Here is a tiny trained network, its code and every weight. The questions are about switching its units off for an input and a class, where a switched-off unit gives its printed mean instead of its output.

import numpy as np


def w(rows, s, z=0):
    codes = np.array(rows[::2]) - 128.0
    scale = np.full(codes.shape[1], s)
    scale[-1] = z or s
    return codes * scale


def norm(h):
    return h / np.sqrt((h * h).mean(-1, keepdims=True) + 1e-5)


def f(y):
    return y / 2 * (1 + np.tanh(0.7978845608 * (y + 0.044715 * y**3)))


def log_softmax(a):
    a = a - a.max(-1, keepdims=True)
    return a - np.log(np.exp(a).sum(-1, keepdims=True))


def net(x, mask):
    res = np.array(x, float).reshape(1, 2) / 4 @ E
    u = 0
    for l in range(2):
        y = f(norm(res) @ A[l][:, :-1].T + A[l][:, -1])
        res = res + np.where(mask[u : u + 9], y, B[l][:, -1]) @ B[l][:, :-1]
        u += 9
    return log_softmax(norm(res)[-1] @ U[:, :-1].T + U[:, -1])


A, B = {}, {}
E = w([
[119,206,32,236,84],'x0',
[148,176,99,69,254],'x1',
],0.0065)
A[0] = w([
[130,129,156,138,255,105],'0.n0',
[119,75,85,91,100,149],'0.n1',
[146,92,142,196,204,151],'0.n2',
[116,75,190,147,109,205],'0.n3',
[152,72,178,163,23,201],'0.n4',
[83,71,136,141,53,75],'0.n5',
[100,203,213,172,151,5],'0.n6',
[173,243,33,110,163,92],'0.n7',
[120,94,80,93,76,112],'0.n8',
],0.0098,0.0021)
B[0] = w([
[171,123,113,168,92,210],'0.n0',
[139,125,130,106,158,140],'0.n1',
[152,145,156,156,141,139],'0.n2',
[187,118,103,159,187,193],'0.n3',
[87,66,255,212,185,253],'0.n4',
[88,23,155,163,136,198],'0.n5',
[134,53,90,201,205,115],'0.n6',
[10,210,84,199,191,248],'0.n7',
[136,91,151,186,183,139],'0.n8',
],0.0072,0.007)
A[1] = w([
[116,107,147,124,58,5],'1.n0',
[91,162,210,96,183,137],'1.n1',
[97,84,157,198,64,227],'1.n2',
[66,2,169,61,69,126],'1.n3',
[125,108,70,132,133,44],'1.n4',
[174,106,146,74,115,173],'1.n5',
[48,142,114,88,170,163],'1.n6',
[90,79,144,146,197,27],'1.n7',
[111,2,104,188,3,215],'1.n8',
],0.01,0.0026)
B[1] = w([
[144,137,206,193,216,116],'1.n0',
[75,90,117,255,8,187],'1.n1',
[222,76,196,30,188,254],'1.n2',
[95,224,90,187,177,220],'1.n3',
[139,115,124,180,222,116],'1.n4',
[191,151,86,17,99,160],'1.n5',
[124,203,43,191,124,177],'1.n6',
[101,159,136,163,154,190],'1.n7',
[173,67,254,75,147,247],'1.n8',
],0.0071,0.0061)
U = w([
[56,58,95,116,32,1],'0',
[200,126,92,4,95,143],'1',
[48,185,43,178,166,179],'2',
[123,27,230,153,168,192],'3',
],0.018,0.0073)

Each question gives the input, the list of numbers given to net, and the class t.
The units are the neurons (one row each of A and B). Each row of codes is followed by its name. A weight is (code - 128) times the scale printed after its matrix; where a second scale follows, it is the last column's (A, B and U).
mask holds one flag per neuron, layer by layer. A switched-off neuron (its flag False) gives its mean, the last column of its row in B, instead of its output. The means were averaged over made-up inputs and are rounded, as every weight is.
A unit's drop is (log p(t) with every unit on - log p(t) with that unit switched off) / (log p(t) with every unit on - log p(t) with every unit switched off).
The circuit of an input: a set's keep is (log p(t) with only the set's units on - log p(t) with every unit switched off) / (log p(t) with every unit on - log p(t) with every unit switched off). Starting from the 12 units with the biggest drops (on a tie, the unit counted first), units are removed one at a time, each time the one whose removal leaves the highest keep (on an exact tie, the one counted first), for as long as the keep stays at least 0.8.
units of the circuit, in order: the units of the circuit, biggest drop first
k most important neurons: the k neurons with the biggest drops, biggest first
top k neurons in layer l: the k neurons of layer l with the biggest drops, biggest first
drop when u is switched off: that unit's drop, to one decimal
input [-1,1], class 1: 3 most important neurons => [0.n7, 0.n4, 0.n5]
input [-4,1], class 1: top neuron in layer 0 => [0.n7]
input [-8,1], class 1: units of the circuit, in order => [0.n4, 0.n7, 1.n5]
input [-1,0], class 1: 3 most important neurons => [0.n7, 0.n4, 0.n5]
input [-4,7], class 2: 2 most important neurons => [1.n2, 1.n8]
input [-3,0], class 1: 3 most important neurons => [0.n7, 0.n4, 1.n5]
input [8,-4], class 3: drop when 1.n1 is switched off => 0.0
input [-5,6], class 1: drop when 0.n4 is switched off => 1.5
input [-5,3], class 1: drop when 0.n7 is switched off => 1.0
input [-5,2], class 1: drop when 0.n4 is switched off => 0.9
